Here is a tiny trained network, its code and every weight. The questions are about switching its units off for an input and a target symbol, where a switched-off unit gives its printed mean instead of its output.

import numpy as np


def w(rows, s, z=0):
    codes = np.array(rows[::2]) - 128.0
    scale = np.full(codes.shape[1], s)
    scale[-1] = z or s
    return codes * scale


def f(y):
    return y / 2 * (1 + np.tanh(0.7978845608 * (y + 0.044715 * y**3)))


def softmax(a):
    e = np.exp(a - a.max(-1, keepdims=True))
    return e / e.sum(-1, keepdims=True)


def log_softmax(a):
    a = a - a.max(-1, keepdims=True)
    return a - np.log(np.exp(a).sum(-1, keepdims=True))


def net(x, mask):
    ids = ['αβδεζθξπψ'.index(c) for c in x.split()]
    T = len(ids)
    res = E[ids] + P[:T]
    u = 0
    for l in range(2):
        r = res
        for j in range(2):
            rows = slice(3 * j, 3 * j + 3)
            q, k, v = (r @ M[l][rows].T for M in (Q, K, V))
            z = softmax(np.where(np.tri(T) > 0, q @ k.T / 3**0.5, -1e9)) @ v
            o = O[l][rows]
            res = res + np.where(mask[u + j], z, o[:, -1]) @ o[:, :-1]
        u += 2
        y = f(res @ A[l][:, :-1].T + A[l][:, -1])
        res = res + np.where(mask[u : u + 12], y, B[l][:, -1]) @ B[l][:, :-1]
        u += 12
    return log_softmax(res[-1] @ U[:, :-1].T + U[:, -1])


Q, K, V, O, A, B = {}, {}, {}, {}, {}, {}
E = w([
[231,115,169,60,230,100,148,178],'α',
[84,140,99,93,131,245,90,177],'β',
[142,86,188,116,64,77,81,132],'δ',
[105,213,105,119,180,55,202,174],'ε',
[114,169,46,116,215,126,118,28],'ζ',
[110,57,113,186,244,141,69,138],'θ',
[72,176,123,128,2,205,163,156],'ξ',
[135,41,100,156,89,114,140,47],'π',
[197,172,118,210,100,140,145,175],'ψ',
],0.0076)
P = w([
[160,99,134,65,129,110,130,151],'0',
[169,175,187,159,146,215,231,42],'1',
[140,155,53,122,77,74,81,179],'2',
[79,88,119,112,151,138,84,125],'3',
[144,174,152,211,162,226,229,97],'4',
[152,154,1,137,56,45,64,201],'5',
[90,103,135,116,156,140,91,132],'6',
[108,191,176,216,179,199,245,102],'7',
],0.0081)
Q[0] = w([
[127,154,20,179,30,57,61,170],'L0H1',
[54,138,173,205,84,198,191,70],'L0H1',
[129,160,35,119,42,59,52,185],'L0H1',
[254,217,112,230,84,113,224,153],'L0H2',
[239,187,135,177,197,116,227,130],'L0H2',
[38,68,186,19,123,88,53,72],'L0H2',
],0.0055)
K[0] = w([
[93,114,2,163,55,80,68,149],'L0H1',
[83,159,167,184,61,178,180,60],'L0H1',
[83,111,7,114,59,71,58,181],'L0H1',
[205,178,126,164,74,66,114,181],'L0H2',
[194,133,133,124,144,67,110,149],'L0H2',
[75,98,156,77,157,181,183,55],'L0H2',
],0.0092)
V[0] = w([
[113,74,38,81,72,49,1,198],'L0H1',
[121,146,161,56,204,99,92,205],'L0H1',
[109,66,108,87,193,125,67,132],'L0H1',
[195,153,80,133,108,87,67,197],'L0H2',
[186,167,142,112,109,74,191,144],'L0H2',
[112,140,119,127,55,151,62,132],'L0H2',
],0.0067)
O[0] = w([
[103,114,113,101,48,2,15,167,3],'L0H1',
[122,118,138,57,237,102,99,150,55],'L0H1',
[131,114,142,121,195,102,13,92,49],'L0H1',
[221,119,58,146,149,71,160,171,199],'L0H2',
[171,169,174,140,85,74,169,144,168],'L0H2',
[159,94,54,115,59,174,134,117,129],'L0H2',
],0.006,0.0026)
A[0] = w([
[101,212,129,2,54,103,130,245,181],'L0N1',
[117,171,57,83,162,91,65,75,213],'L0N2',
[94,82,119,83,12,59,151,133,171],'L0N3',
[141,173,161,201,123,154,198,86,209],'L0N4',
[182,192,98,148,87,130,172,190,94],'L0N5',
[126,228,160,117,181,211,185,150,127],'L0N6',
[126,32,177,89,106,55,49,130,177],'L0N7',
[199,181,76,135,98,139,113,200,102],'L0N8',
[83,175,65,180,115,43,76,128,218],'L0N9',
[238,42,166,94,130,83,99,185,183],'L0N10',
[95,60,132,115,136,162,24,196,254],'L0N11',
[117,198,99,38,206,25,121,165,250],'L0N12',
],0.0065,0.0025)
B[0] = w([
[19,148,168,50,107,101,178,207,188],'L0N1',
[148,195,66,136,153,132,55,102,170],'L0N2',
[116,132,163,100,31,69,191,80,183],'L0N3',
[142,139,172,172,124,154,145,164,255],'L0N4',
[150,55,103,120,163,124,190,88,181],'L0N5',
[137,106,158,188,46,118,140,86,251],'L0N6',
[159,127,216,161,93,100,45,91,189],'L0N7',
[106,72,73,95,159,66,146,151,159],'L0N8',
[130,185,85,184,87,78,113,150,195],'L0N9',
[194,73,203,107,165,59,96,146,169],'L0N10',
[100,117,152,132,129,161,2,160,182],'L0N11',
[160,208,143,139,224,80,144,136,189],'L0N12',
],0.0061,0.0082)
Q[1] = w([
[74,154,73,3,188,101,97,114],'L1H1',
[125,98,116,89,188,82,140,178],'L1H1',
[194,189,171,184,116,151,133,124],'L1H1',
[135,217,181,233,79,152,160,101],'L1H2',
[6,64,219,50,111,215,100,217],'L1H2',
[245,163,171,138,74,47,167,85],'L1H2',
],0.0043)
K[1] = w([
[62,89,187,107,187,170,150,100],'L1H1',
[208,166,232,133,218,167,182,101],'L1H1',
[144,166,49,81,132,38,53,226],'L1H1',
[112,172,11,97,46,24,47,254],'L1H2',
[62,44,181,76,111,192,105,140],'L1H2',
[187,190,154,141,84,44,123,109],'L1H2',
],0.0047)
V[1] = w([
[119,28,188,56,148,181,222,215],'L1H1',
[154,53,239,47,43,84,118,201],'L1H1',
[183,50,177,219,76,162,88,74],'L1H1',
[243,122,133,131,194,85,217,132],'L1H2',
[156,33,15,157,36,114,253,20],'L1H2',
[8,193,91,47,103,151,181,171],'L1H2',
],0.0048)
O[1] = w([
[205,151,133,110,157,112,154,173,39],'L1H1',
[212,85,138,126,107,193,64,196,254],'L1H1',
[67,85,109,84,155,194,172,165,161],'L1H1',
[167,26,112,194,169,3,114,124,126],'L1H2',
[148,103,166,196,225,169,131,57,13],'L1H2',
[200,225,159,163,108,119,103,122,82],'L1H2',
],0.0063,0.0057)
A[1] = w([
[217,98,159,134,146,92,122,159,164],'L1N1',
[99,75,111,5,117,61,84,142,122],'L1N2',
[127,46,151,127,125,208,170,88,218],'L1N3',
[109,196,187,184,56,134,174,42,137],'L1N4',
[171,83,210,159,98,89,67,27,77],'L1N5',
[68,193,79,153,128,118,45,162,136],'L1N6',
[187,150,94,146,174,124,81,40,252],'L1N7',
[82,216,50,136,153,46,171,182,148],'L1N8',
[56,164,173,116,21,132,205,152,181],'L1N9',
[98,79,95,42,76,196,77,114,174],'L1N10',
[138,234,79,71,65,167,102,147,84],'L1N11',
[124,9,137,133,77,130,253,165,210],'L1N12',
],0.0059,0.0031)
B[1] = w([
[100,152,101,193,128,28,114,143,181],'L1N1',
[32,80,168,113,173,195,217,53,223],'L1N2',
[144,124,111,67,236,173,130,129,222],'L1N3',
[30,100,211,147,161,80,63,138,231],'L1N4',
[171,106,106,189,5,85,221,9,167],'L1N5',
[165,75,122,132,65,221,127,238,185],'L1N6',
[113,229,20,28,124,120,173,101,158],'L1N7',
[177,100,156,138,116,246,255,145,202],'L1N8',
[127,220,142,58,179,46,30,113,248],'L1N9',
[197,114,78,179,39,107,246,49,184],'L1N10',
[235,57,154,57,101,181,94,92,174],'L1N11',
[111,107,16,95,170,136,34,104,250],'L1N12',
],0.0052,0.011)
U = w([
[47,139,219,116,222,40,88,82,140],'α',
[41,7,206,145,201,216,105,195,58],'β',
[166,214,204,47,129,117,50,147,178],'δ',
[137,195,213,179,130,158,236,186,195],'ε',
[246,104,59,76,106,217,139,180,18],'ζ',
[144,111,31,212,118,82,3,233,251],'θ',
[81,212,10,26,155,98,140,48,154],'ξ',
[119,102,172,198,17,60,131,98,37],'π',
[165,13,66,151,125,140,223,36,124],'ψ',
],0.005,0.0021)

Each question gives the input, a string of symbols that net reads in full, and the target symbol t.
The units are the heads (3 rows each of Q, K, V and O) and the neurons (one row each of A and B). Each row of codes is followed by its name. A weight is (code - 128) times the scale printed after its matrix; where a second scale follows, it is the last column's (O, A, B and U).
mask holds one flag per unit, layer by layer, with each layer's heads first. A switched-off unit (its flag False) gives its mean, the last column of its rows in O or B, instead of its output. The means were averaged over made-up inputs and are rounded, as every weight is.
A unit's drop is (log p(t) with every unit on - log p(t) with that unit switched off) / (log p(t) with every unit on - log p(t) with every unit switched off).
The circuit of an input: a set's keep is (log p(t) with only the set's units on - log p(t) with every unit switched off) / (log p(t) with every unit on - log p(t) with every unit switched off). Starting from the 12 units with the biggest drops (on a tie, the unit counted first), units are removed one at a time, each time the one whose removal leaves the highest keep (on an exact tie, the one counted first), for as long as the keep stays at least 0.8.
circuit, biggest first: the units of the circuit, biggest drop first
unit that matters most: the unit with the biggest drop
k most important neurons: the k neurons with the biggest drops, biggest first
top k neurons in layer l: the k neurons of layer l with the biggest drops, biggest first
heads that matter: for each layer, one digit per head in row order, 1 if its drop is at least 0.15 and else 0, layers parted by /
input ζ ψ π, target π: circuit, biggest first => (L0H1, L0N7, L0N3, L1N5)
input ζ ψ π ε ζ α, target α: circuit, biggest first => (L0H1, L1H2, L0N1, L1H1)
input β π ζ ζ ψ, target α: 2 most important neurons => (L1N4, L1N9)
input δ α δ α δ ζ α π, target α: heads that matter => 10 / 10
input ψ ψ ψ δ δ ξ ξ, target δ: circuit, biggest first => (L1H2, L0H1, L0N1, L1N9)
input ε ε ψ π ζ ψ α ζ, target ψ: circuit, biggest first => (L0H2, L1H2, L1N9)
input π α α π ξ ψ δ ξ, target ψ: circuit, biggest first => (L0H2, L1H2, L0N5)
input ε ε π α α θ ξ π, target ξ: heads that matter => 10 / 01
input θ ψ ζ ζ ψ θ π ζ, target ξ: heads that matter => 10 / 01
input α θ ψ δ β ε ψ ψ, target π: unit that matters most => L1H1
input θ ξ π ψ θ ξ π π, target ε: circuit, biggest first => (L1H2, L0H1, L0N4)
input ζ α ξ β π ψ δ, target π: circuit, biggest first => (L0H1, L0N7, L1N5, L1N3)
input β π ζ δ ξ, target α: heads that matter => 00 / 10
input ε β ζ β ε, target α: unit that matters most => L1H1
input α π ζ β θ, target α: heads that matter => 10 / 10
input α ξ θ, target θ: circuit, biggest first => (L0H1, L0N9, L1N6)
input ξ ξ ζ ζ α α ζ β, target θ: heads that matter => 11 / 11
input ε ψ ζ ψ ψ θ ψ δ, target ξ: top 2 neurons in layer 1 => (L1N9, L1N12)
input ξ π ξ ξ ψ β, target β: heads that matter => 10 / 11
input ζ ε β β π π ε θ, target β: unit that matters most => L0H1
input ψ β ψ ψ ψ, target ψ: heads that matter => 01 / 01
input α ξ β β β ψ ψ β, target ψ: 2 most important neurons => (L0N5, L0N6)
input θ ζ ψ, target ψ: top 2 neurons in layer 1 => (L1N8, L1N9)
input θ ψ θ ζ ψ, target ξ: top 2 neurons in layer 1 => (L1N9, L1N12)
input β ζ ζ π ζ θ ε, target ε: 3 most important neurons => (L1N8, L1N12, L0N6)
